Here is a tiny trained network, its code and every weight. The questions are about switching its units off for an input and a class, where a switched-off unit gives its printed mean instead of its output.

import numpy as np


def w(rows, s, z=0):
    codes = np.array(rows[::2]) - 128.0
    scale = np.full(codes.shape[1], s)
    scale[-1] = z or s
    return codes * scale


def f(y):
    return np.maximum(y, 0)


def log_softmax(a):
    a = a - a.max(-1, keepdims=True)
    return a - np.log(np.exp(a).sum(-1, keepdims=True))


def net(x, mask):
    res = np.array(x, float).reshape(1, 3) / 4 @ E
    y = f(res @ A[0][:, :-1].T + A[0][:, -1])
    res = res + np.where(mask, y, B[0][:, -1]) @ B[0][:, :-1]
    return log_softmax(res[-1] @ U[:, :-1].T + U[:, -1])


A, B = {}, {}
E = w([
[64,74,124,80,1,162,116,189,152,143],'x0',
[191,181,196,121,150,141,78,200,161,205],'x1',
[109,151,118,129,168,217,219,117,206,150],'x2',
],0.011)
A[0] = w([
[181,178,194,153,137,156,73,188,174,189,109],'n1',
[86,84,85,147,99,119,170,38,77,34,111],'n2',
[193,185,171,187,194,94,147,71,114,126,115],'n3',
[132,132,126,144,158,198,204,167,215,169,107],'n4',
[71,108,137,78,64,163,110,187,174,169,95],'n5',
[77,93,141,79,59,179,124,191,166,124,120],'n6',
[132,164,96,113,131,200,187,70,217,171,98],'n7',
[58,77,95,78,56,191,143,178,203,168,117],'n8',
[94,128,138,121,169,213,185,110,195,122,100],'n9',
[128,162,105,130,157,204,223,128,216,151,133],'n10',
[149,188,202,107,139,118,84,176,161,187,127],'n11',
[72,59,54,146,137,123,156,68,103,82,115],'n12',
[187,192,97,151,211,106,146,112,105,105,88],'n13',
[169,137,204,121,160,122,67,190,167,218,91],'n14',
[135,123,131,132,108,141,97,111,114,142,252],'n15',
[110,167,102,161,116,144,134,137,122,106,225],'n16',
[91,66,73,130,131,119,165,65,93,41,118],'n17',
[181,112,145,123,86,54,3,153,21,101,106],'n18',
[74,59,74,125,137,135,210,74,76,43,89],'n19',
[148,100,147,128,116,47,11,119,2,126,98],'n20',
[165,182,119,174,244,113,141,34,91,119,113],'n21',
[106,58,138,60,42,117,76,156,129,134,113],'n22',
],0.0074,0.013)
B[0] = w([
[162,142,166,86,75,199,73,104,175,193,195],'n1',
[183,158,159,69,70,141,83,85,187,212,194],'n2',
[63,180,141,201,78,79,62,141,141,72,205],'n3',
[161,59,45,133,105,104,171,86,109,159,188],'n4',
[89,173,158,182,60,84,77,126,110,104,183],'n5',
[89,200,132,178,103,76,92,134,125,75,194],'n6',
[182,37,50,167,131,65,185,119,84,172,182],'n7',
[65,169,110,213,112,86,73,118,103,78,207],'n8',
[167,49,72,174,133,103,188,112,93,163,179],'n9',
[162,80,76,126,137,82,190,95,72,126,210],'n10',
[187,148,159,67,93,187,85,88,161,181,195],'n11',
[197,152,172,85,59,173,90,66,204,199,184],'n12',
[97,173,110,203,101,67,38,146,119,114,183],'n13',
[209,144,156,106,29,202,73,48,207,219,190],'n14',
[145,115,174,20,252,177,161,102,71,2,252],'n15',
[149,152,157,33,249,188,130,110,85,25,224],'n16',
[149,125,169,81,54,178,87,93,209,191,190],'n17',
[205,59,32,148,141,96,208,132,73,185,224],'n18',
[167,167,125,103,84,141,88,88,189,193,186],'n19',
[187,41,62,192,118,79,206,106,67,162,215],'n20',
[45,186,155,207,71,55,78,162,113,68,223],'n21',
[90,163,120,187,107,37,108,143,110,85,192],'n22',
],0.0071,0.013)
U = w([
[175,157,172,69,88,178,94,94,215,217,103],'0',
[172,29,41,167,128,79,213,113,72,159,106],'1',
[42,205,149,221,103,64,81,129,123,74,97],'2',
[126,140,197,3,221,187,165,122,86,26,255],'3',
[104,126,145,137,137,136,160,182,173,144,97],'4',
[107,129,141,129,144,129,158,176,149,160,94],'5',
],0.011,0.0066)

Each question gives the input, the list of numbers given to net, and the class t.
The units are the neurons (one row each of A and B). Each row of codes is followed by its name. A weight is (code - 128) times the scale printed after its matrix; where a second scale follows, it is the last column's (A, B and U).
mask holds one flag per neuron, in row order. A switched-off neuron (its flag False) gives its mean, the last column of its row in B, instead of its output. The means were averaged over made-up inputs and are rounded, as every weight is.
A unit's drop is (log p(t) with every unit on - log p(t) with that unit switched off) / (log p(t) with every unit on - log p(t) with every unit switched off).
most important unit: the unit with the biggest drop
k most important neurons: the k neurons with the biggest drops, biggest first
drop of u: that unit's drop, to one decimal
input [-7,-8,-2], class 0: most important unit : n2
input [3,-2,-1], class 3: 3 most important neurons : n21; n3; n13
input [8,5,-8], class 1: 4 most important neurons : n18; n20; n21; n3
input [-8,-1,7], class 2: 2 most important neurons : n21; n3
input [8,2,8], class 1: 2 most important neurons : n4; n7
input [-5,4,1], class 2: 2 most important neurons : n21; n3
input [-8,7,1], class 2: 3 most important neurons : n21; n3; n13
input [-8,-6,-4], class 2: 2 most important neurons : n21; n3
input [-7,4,7], class 1: 3 most important neurons : n7; n10; n4
input [2,-7,5], class 0: drop of n8 : 0.0
input [-3,-3,2], class 3: drop of n14 : 0.3
input [5,2,-7], class 1: drop of n18 : 0.6
input [-3,-7,-6], class 0: drop of n17 : 0.1
input [5,4,-2], class 2: most important unit : n22
